Below is a small trained network, with its code and all its weights. Each question gives an input and a target symbol and asks what happens when units are switched off, that is, made to give their printed mean instead of their output.

import numpy as np


def w(rows, s, z=0):
    codes = np.array(rows[::2]) - 128.0
    scale = np.full(codes.shape[1], s)
    scale[-1] = z or s
    return codes * scale


def norm(h):
    return h / np.sqrt((h * h).mean(-1, keepdims=True) + 1e-5)


def f(y):
    return y / 2 * (1 + np.tanh(0.7978845608 * (y + 0.044715 * y**3)))


def softmax(a):
    e = np.exp(a - a.max(-1, keepdims=True))
    return e / e.sum(-1, keepdims=True)


def log_softmax(a):
    a = a - a.max(-1, keepdims=True)
    return a - np.log(np.exp(a).sum(-1, keepdims=True))


def net(x, mask):
    ids = ['βγδζθλμπστφψ'.index(c) for c in x.split()]
    T = len(ids)
    res = E[ids] + P[:T]
    u = 0
    for l in range(3):
        r = norm(res)
        for j in range(2):
            rows = slice(2 * j, 2 * j + 2)
            q, k, v = (r @ M[l][rows].T for M in (Q, K, V))
            z = softmax(np.where(np.tri(T) > 0, q @ k.T / 2**0.5, -1e9)) @ v
            o = O[l][rows]
            res = res + np.where(mask[u + j], z, o[:, -1]) @ o[:, :-1]
        u += 2
        y = f(norm(res) @ A[l][:, :-1].T + A[l][:, -1])
        res = res + np.where(mask[u : u + 4], y, B[l][:, -1]) @ B[l][:, :-1]
        u += 4
    return log_softmax(norm(res)[-1] @ U[:, :-1].T + U[:, -1])


Q, K, V, O, A, B = {}, {}, {}, {}, {}, {}
E = w([
[174,94,214],'β',
[92,193,128],'γ',
[129,255,116],'δ',
[157,121,146],'ζ',
[100,128,184],'θ',
[120,87,18],'λ',
[126,100,147],'μ',
[107,11,108],'π',
[177,184,110],'σ',
[216,133,142],'τ',
[170,116,144],'φ',
[124,162,129],'ψ',
],0.02)
P = w([
[59,253,222],'0',
[48,180,115],'1',
[97,246,118],'2',
[181,171,138],'3',
[156,123,135],'4',
[228,78,150],'5',
[54,219,96],'6',
[154,145,114],'7',
[112,166,102],'8',
[152,98,89],'9',
[140,156,107],'10',
],0.0061)
Q[0] = w([
[150,204,250],'0.h0',
[67,173,228],'0.h0',
[254,204,211],'0.h1',
[174,211,103],'0.h1',
],0.0085)
K[0] = w([
[72,241,185],'0.h0',
[182,2,90],'0.h0',
[72,181,12],'0.h1',
[62,129,67],'0.h1',
],0.009)
V[0] = w([
[121,142,135],'0.h0',
[165,129,83],'0.h0',
[126,84,99],'0.h1',
[190,1,167],'0.h1',
],0.0076)
O[0] = w([
[116,104,30,147],'0.h0',
[80,18,146,85],'0.h0',
[80,117,48,64],'0.h1',
[201,2,160,3],'0.h1',
],0.0054,0.0033)
A[0] = w([
[254,182,118,153],'0.n0',
[151,36,102,253],'0.n1',
[64,172,118,173],'0.n2',
[87,90,215,16],'0.n3',
],0.0075,0.0023)
B[0] = w([
[154,206,78,253],'0.n0',
[52,254,125,213],'0.n1',
[253,188,92,206],'0.n2',
[167,78,131,135],'0.n3',
],0.0088,0.003)
Q[1] = w([
[23,199,40],'1.h0',
[183,121,65],'1.h0',
[175,220,82],'1.h1',
[241,143,253],'1.h1',
],0.007)
K[1] = w([
[99,124,108],'1.h0',
[87,190,77],'1.h0',
[57,248,149],'1.h1',
[151,182,228],'1.h1',
],0.012)
V[1] = w([
[66,170,254],'1.h0',
[132,187,60],'1.h0',
[6,125,176],'1.h1',
[25,9,96],'1.h1',
],0.0075)
O[1] = w([
[86,51,255,187],'1.h0',
[86,213,105,177],'1.h0',
[106,59,136,135],'1.h1',
[57,163,112,2],'1.h1',
],0.0077,0.0056)
A[1] = w([
[91,86,48,4],'1.n0',
[61,128,191,251],'1.n1',
[166,121,142,88],'1.n2',
[1,189,147,103],'1.n3',
],0.0084,0.0017)
B[1] = w([
[125,32,11,126],'1.n0',
[253,143,218,250],'1.n1',
[62,41,161,147],'1.n2',
[135,60,162,231],'1.n3',
],0.0062,0.0019)
Q[2] = w([
[36,2,195],'2.h0',
[34,193,85],'2.h0',
[24,127,154],'2.h1',
[40,71,132],'2.h1',
],0.009)
K[2] = w([
[174,243,82],'2.h0',
[134,16,198],'2.h0',
[130,206,254],'2.h1',
[139,255,175],'2.h1',
],0.0075)
V[2] = w([
[158,88,199],'2.h0',
[61,8,38],'2.h0',
[217,252,192],'2.h1',
[119,111,32],'2.h1',
],0.0043)
O[2] = w([
[111,87,93,171],'2.h0',
[135,151,192,5],'2.h0',
[249,128,112,214],'2.h1',
[66,96,64,66],'2.h1',
],0.012,0.0028)
A[2] = w([
[80,179,98,207],'2.n0',
[184,147,140,252],'2.n1',
[71,243,126,147],'2.n2',
[103,5,104,124],'2.n3',
],0.012,0.0028)
B[2] = w([
[106,1,47,185],'2.n0',
[28,72,176,243],'2.n1',
[67,113,131,255],'2.n2',
[24,197,230,190],'2.n3',
],0.0078,0.0062)
U = w([
[143,65,129,75],'β',
[144,149,168,2],'γ',
[143,107,139,100],'δ',
[185,80,121,143],'ζ',
[151,59,124,92],'θ',
[102,19,35,220],'λ',
[141,67,132,51],'μ',
[10,53,170,198],'π',
[143,101,113,140],'σ',
[148,87,133,21],'τ',
[174,70,117,83],'φ',
[157,115,133,15],'ψ',
],0.013,0.0049)

Each question gives the input, a string of symbols that net reads in full, and the target symbol t.
The units are the heads (2 rows each of Q, K, V and O) and the neurons (one row each of A and B). Each row of codes is followed by its name. A weight is (code - 128) times the scale printed after its matrix; where a second scale follows, it is the last column's (O, A, B and U).
mask holds one flag per unit, layer by layer, with each layer's heads first. A switched-off unit (its flag False) gives its mean, the last column of its rows in O or B, instead of its output. The means were averaged over made-up inputs and are rounded, as every weight is.
A unit's drop is (log p(t) with every unit on - log p(t) with that unit switched off) / (log p(t) with every unit on - log p(t) with every unit switched off).
The circuit of an input: a set's keep is (log p(t) with only the set's units on - log p(t) with every unit switched off) / (log p(t) with every unit on - log p(t) with every unit switched off). Starting from the 12 units with the biggest drops (on a tie, the unit counted first), units are removed one at a time, each time the one whose removal leaves the highest keep (on an exact tie, the one counted first), for as long as the keep stays at least 0.8.
circuit, biggest first: the units of the circuit, biggest drop first
top k neurons: the k neurons with the biggest drops, biggest first
top k neurons in layer l: the k neurons of layer l with the biggest drops, biggest first
heads that matter: for each layer, one digit per head in row order, 1 if its drop is at least 0.15 and else 0, layers parted by /
drop when u is switched off: that unit's drop, to one decimal
input δ π π ζ, target π: heads that matter -> 00 / 00 / 11
input θ γ λ μ β φ, target λ: circuit, biggest first -> 2.h1, 0.n0
input γ π π π θ δ, target π: top 2 neurons -> 2.n2, 2.n0
input λ ζ θ π π μ π π β δ φ, target π: circuit, biggest first -> 2.h1
input ζ λ μ ζ μ θ γ, target λ: heads that matter -> 00 / 00 / 10
input ψ τ λ δ λ ζ, target λ: heads that matter -> 00 / 10 / 01
input θ ψ δ λ λ γ γ, target λ: top 2 neurons in layer 2 -> 2.n0, 2.n3
input π σ π δ γ γ θ π μ λ σ, target λ: circuit, biggest first -> 2.h1, 2.n0
input π θ ψ, target π: circuit, biggest first -> 2.h1, 2.n0
input μ γ γ δ δ μ ζ θ β π, target π: heads that matter -> 00 / 01 / 00
input π δ δ θ π θ σ, target π: top 3 neurons -> 2.n2, 2.n0, 1.n0
input β δ γ τ λ θ ψ, target λ: top 2 neurons -> 2.n0, 2.n3
input π σ γ ζ μ δ δ λ β σ, target λ: top 2 neurons in layer 2 -> 2.n0, 2.n3
input ζ π π β δ ψ, target π: circuit, biggest first -> 2.h1
input β ζ ψ μ π μ γ ζ ζ, target π: top 2 neurons in layer 2 -> 2.n2, 2.n0
input δ φ ζ β λ ζ, target λ: top 2 neurons in layer 0 -> 0.n0, 0.n1
input φ β π π δ, target π: top 3 neurons in layer 2 -> 2.n2, 2.n0, 2.n1
input λ δ δ λ λ μ ψ, target λ: top 2 neurons in layer 0 -> 0.n2, 0.n0
input ζ λ π ψ π μ τ, target π: drop when 0.n1 is switched off -> 0.1
input σ γ ψ μ π τ σ θ ζ π, target π: circuit, biggest first -> 2.n3
input λ θ μ, target λ: drop when 1.h1 is switched off -> 0.0
input θ λ ζ μ, target λ: drop when 0.h0 is switched off -> 0.8
